Here is a tiny trained network, its code and every weight. The questions are about switching its units off for an input and a target symbol, where a switched-off unit gives its printed mean instead of its output.

import numpy as np


def w(rows, s, z=0):
    codes = np.array(rows[::2]) - 128.0
    scale = np.full(codes.shape[1], s)
    scale[-1] = z or s
    return codes * scale


def f(y):
    return y / 2 * (1 + np.tanh(0.7978845608 * (y + 0.044715 * y**3)))


def softmax(a):
    e = np.exp(a - a.max(-1, keepdims=True))
    return e / e.sum(-1, keepdims=True)


def log_softmax(a):
    a = a - a.max(-1, keepdims=True)
    return a - np.log(np.exp(a).sum(-1, keepdims=True))


def net(x, mask):
    ids = ['ΔΞΠΣΩβγεζηθλμτψ'.index(c) for c in x.split()]
    T = len(ids)
    res = E[ids] + P[:T]
    q, k, v = (res @ M[0].T for M in (Q, K, V))
    z = softmax(np.where(np.tri(T) > 0, q @ k.T / 4**0.5, -1e9)) @ v
    res = res + np.where(mask[0], z, O[0][:, -1]) @ O[0][:, :-1]
    y = f(res @ A[0][:, :-1].T + A[0][:, -1])
    res = res + np.where(mask[1:9], y, B[0][:, -1]) @ B[0][:, :-1]
    return log_softmax(res[-1] @ U[:, :-1].T + U[:, -1])


Q, K, V, O, A, B = {}, {}, {}, {}, {}, {}
E = w([
[152,161,98,208,57,157,142,130,178,115,76],'Δ',
[2,138,126,108,208,208,180,67,142,135,39],'Ξ',
[177,205,101,197,131,127,91,122,11,196,146],'Π',
[103,162,120,115,70,141,118,171,116,137,119],'Σ',
[48,124,153,151,73,59,143,191,96,183,106],'Ω',
[125,98,111,198,207,99,135,129,205,82,175],'β',
[120,82,62,96,123,201,170,138,172,69,147],'γ',
[30,138,118,92,113,86,97,183,199,168,90],'ε',
[66,131,145,29,121,102,93,213,99,163,137],'ζ',
[49,125,113,234,161,28,137,130,100,145,146],'η',
[205,180,135,181,36,211,144,158,99,97,136],'θ',
[149,117,132,111,83,71,83,193,120,115,205],'λ',
[67,176,151,90,88,191,138,170,103,157,91],'μ',
[56,120,33,183,142,142,154,78,196,147,4],'τ',
[151,146,108,196,48,132,130,150,144,106,133],'ψ',
],0.008)
P = w([
[64,111,237,146,75,143,19,210,136,89,62],'0',
[105,221,106,156,150,117,171,217,117,79,95],'1',
[182,167,140,91,82,127,206,194,170,187,157],'2',
[116,32,101,196,125,171,66,158,121,172,106],'3',
[118,164,76,124,169,88,148,165,94,78,150],'4',
[178,194,139,69,92,85,238,99,199,201,153],'5',
[127,19,62,220,147,178,84,131,107,189,110],'6',
[103,153,53,131,161,109,138,95,86,87,185],'7',
[174,191,120,83,103,87,253,55,197,221,174],'8',
[103,35,101,215,119,164,66,156,116,176,90],'9',
[90,149,75,97,142,117,113,75,97,48,169],'10',
],0.008)
Q[0] = w([
[163,146,147,96,210,85,180,65,146,87,104],'head 1',
[132,142,127,50,97,110,247,80,219,118,142],'head 1',
[90,28,89,142,78,206,128,206,166,95,124],'head 1',
[181,224,138,32,60,58,255,57,159,176,190],'head 1',
],0.008)
K[0] = w([
[157,153,64,88,117,130,239,134,166,191,161],'head 1',
[108,84,46,97,172,137,193,31,145,123,186],'head 1',
[97,77,162,88,83,149,78,133,177,22,117],'head 1',
[142,92,2,150,225,137,184,3,82,172,206],'head 1',
],0.0099)
V[0] = w([
[123,131,171,78,86,120,98,150,16,178,159],'head 1',
[236,89,88,142,108,102,94,129,148,71,241],'head 1',
[204,203,122,228,74,178,156,119,75,143,87],'head 1',
[115,137,152,223,154,1,96,127,120,183,153],'head 1',
],0.0094)
O[0] = w([
[177,118,111,43,109,18,106,20,126,80,109,146],'head 1',
[191,103,67,61,45,240,114,189,105,49,111,24],'head 1',
[179,152,196,118,88,125,191,128,45,146,2,171],'head 1',
[217,160,107,175,186,85,61,178,184,92,55,6],'head 1',
],0.0084,0.0022)
A[0] = w([
[181,100,109,129,182,106,7,62,101,45,37,32],'neuron 1',
[170,203,86,142,180,106,103,210,198,148,157,243],'neuron 2',
[38,51,97,215,122,190,41,128,141,127,184,105],'neuron 3',
[153,114,108,89,91,199,192,201,179,156,200,133],'neuron 4',
[129,209,92,139,154,120,215,180,57,40,118,250],'neuron 5',
[186,112,186,83,54,116,169,23,127,255,98,171],'neuron 6',
[132,139,58,130,136,90,9,169,198,132,163,201],'neuron 7',
[89,194,150,79,115,117,157,218,91,138,131,253],'neuron 8',
],0.0062,0.0029)
B[0] = w([
[197,58,129,124,78,139,52,205,173,166,253,184],'neuron 1',
[141,168,137,161,151,156,248,123,115,84,45,173],'neuron 2',
[109,162,153,44,168,179,113,174,33,93,140,224],'neuron 3',
[212,97,174,130,126,101,99,157,173,176,170,254],'neuron 4',
[112,191,52,123,138,87,115,73,105,79,208,216],'neuron 5',
[149,58,179,49,104,127,156,129,115,141,103,206],'neuron 6',
[165,154,82,114,179,116,130,110,147,51,95,176],'neuron 7',
[121,152,70,175,95,111,158,93,183,111,125,212],'neuron 8',
],0.0079,0.0062)
U = w([
[58,236,40,189,117,96,185,35,103,67,113,255],'Δ',
[120,184,77,83,151,71,118,33,140,88,221,138],'Ξ',
[162,106,38,94,92,146,54,149,127,61,161,77],'Π',
[103,132,169,47,107,188,68,165,3,111,183,108],'Σ',
[109,102,153,118,124,123,109,86,152,146,105,135],'Ω',
[116,150,177,167,165,134,132,157,111,163,103,104],'β',
[135,110,152,186,165,88,92,104,196,155,144,85],'γ',
[193,151,159,214,159,158,153,196,193,131,116,52],'ε',
[166,57,161,131,35,102,118,172,220,209,173,161],'ζ',
[147,159,140,109,168,192,125,209,94,107,39,70],'η',
[98,86,213,126,148,94,165,20,154,155,154,52],'θ',
[116,158,205,134,178,105,132,120,111,156,155,12],'λ',
[154,97,173,31,95,136,218,114,77,85,33,104],'μ',
[93,97,131,227,92,157,156,145,134,184,49,232],'τ',
[112,97,134,184,83,155,104,136,121,136,78,185],'ψ',
],0.0059,0.003)

Each question gives the input, a string of symbols that net reads in full, and the target symbol t.
The units are the heads (4 rows each of Q, K, V and O) and the neurons (one row each of A and B). Each row of codes is followed by its name. A weight is (code - 128) times the scale printed after its matrix; where a second scale follows, it is the last column's (O, A, B and U).
mask holds one flag per unit, heads first, then neurons. A switched-off unit (its flag False) gives its mean, the last column of its rows in O or B, instead of its output. The means were averaged over made-up inputs and are rounded, as every weight is.
A unit's drop is (log p(t) with every unit on - log p(t) with that unit switched off) / (log p(t) with every unit on - log p(t) with every unit switched off).
The circuit of an input: a set's keep is (log p(t) with only the set's units on - log p(t) with every unit switched off) / (log p(t) with every unit on - log p(t) with every unit switched off). Starting from all 9 units, units are removed one at a time, each time the one whose removal leaves the highest keep (on an exact tie, the one counted first), for as long as the keep stays at least 0.8.
units of the circuit, in order: the units of the circuit, biggest drop first
most important unit: the unit with the biggest drop
k most important neurons: the k neurons with the biggest drops, biggest first
drop of u: that unit's drop, to one decimal
input γ Δ Ξ λ λ β ψ Π τ ε, target Σ: units of the circuit, in order	[neuron 3; head 1]
input γ μ γ ζ Ω Π λ γ Ξ, target θ: units of the circuit, in order	[head 1; neuron 6]
input γ γ Π Σ γ γ θ, target Σ: units of the circuit, in order	[head 1; neuron 3]
input γ τ θ ε γ γ β, target Σ: most important unit	neuron 3
input ζ Π γ γ ψ ψ, target ζ: units of the circuit, in order	[head 1; neuron 4; neuron 3]
input Π λ τ γ, target ζ: 2 most important neurons	[neuron 1; neuron 3]
input λ μ Ξ ψ λ γ γ τ β λ ζ, target Δ: units of the circuit, in order	[neuron 1; neuron 4; neuron 6]
input Π θ γ β γ Ω Π γ ζ, target ζ: 2 most important neurons	[neuron 4; neuron 3]
input Π ζ μ, target μ: units of the circuit, in order	[head 1; neuron 6]
input Ω Π θ Δ γ θ, target ζ: units of the circuit, in order	[head 1; neuron 4]
input Π β λ γ Ξ Π γ μ β, target ε: units of the circuit, in order	[head 1; neuron 2]
input η Π Π γ λ, target Δ: 2 most important neurons	[neuron 4; neuron 2]
input λ Σ Π γ γ Δ Ω, target Π: units of the circuit, in order	[head 1; neuron 7]
input λ Σ γ ψ λ ψ μ γ λ γ Ω, target Δ: units of the circuit, in order	[neuron 4; neuron 1]
input μ θ γ γ, target θ: units of the circuit, in order	[head 1]
input Π τ λ γ λ γ γ β η, target Δ: 2 most important neurons	[neuron 2; neuron 4]
input ζ Δ Δ β γ, target Δ: 3 most important neurons	[neuron 1; neuron 5; neuron 6]
input ψ η λ λ θ, target Δ: 2 most important neurons	[neuron 5; neuron 4]
input λ γ Π η θ η, target Δ: 2 most important neurons	[neuron 4; neuron 2]
input γ γ θ γ Ξ γ γ, target Σ: most important neuron	[neuron 3]
input Δ β γ γ γ ζ Ω β λ, target ε: 2 most important neurons	[neuron 2; neuron 4]
input ζ Π θ η Π Π Π λ γ β, target Ξ: drop of neuron 5	-0.1
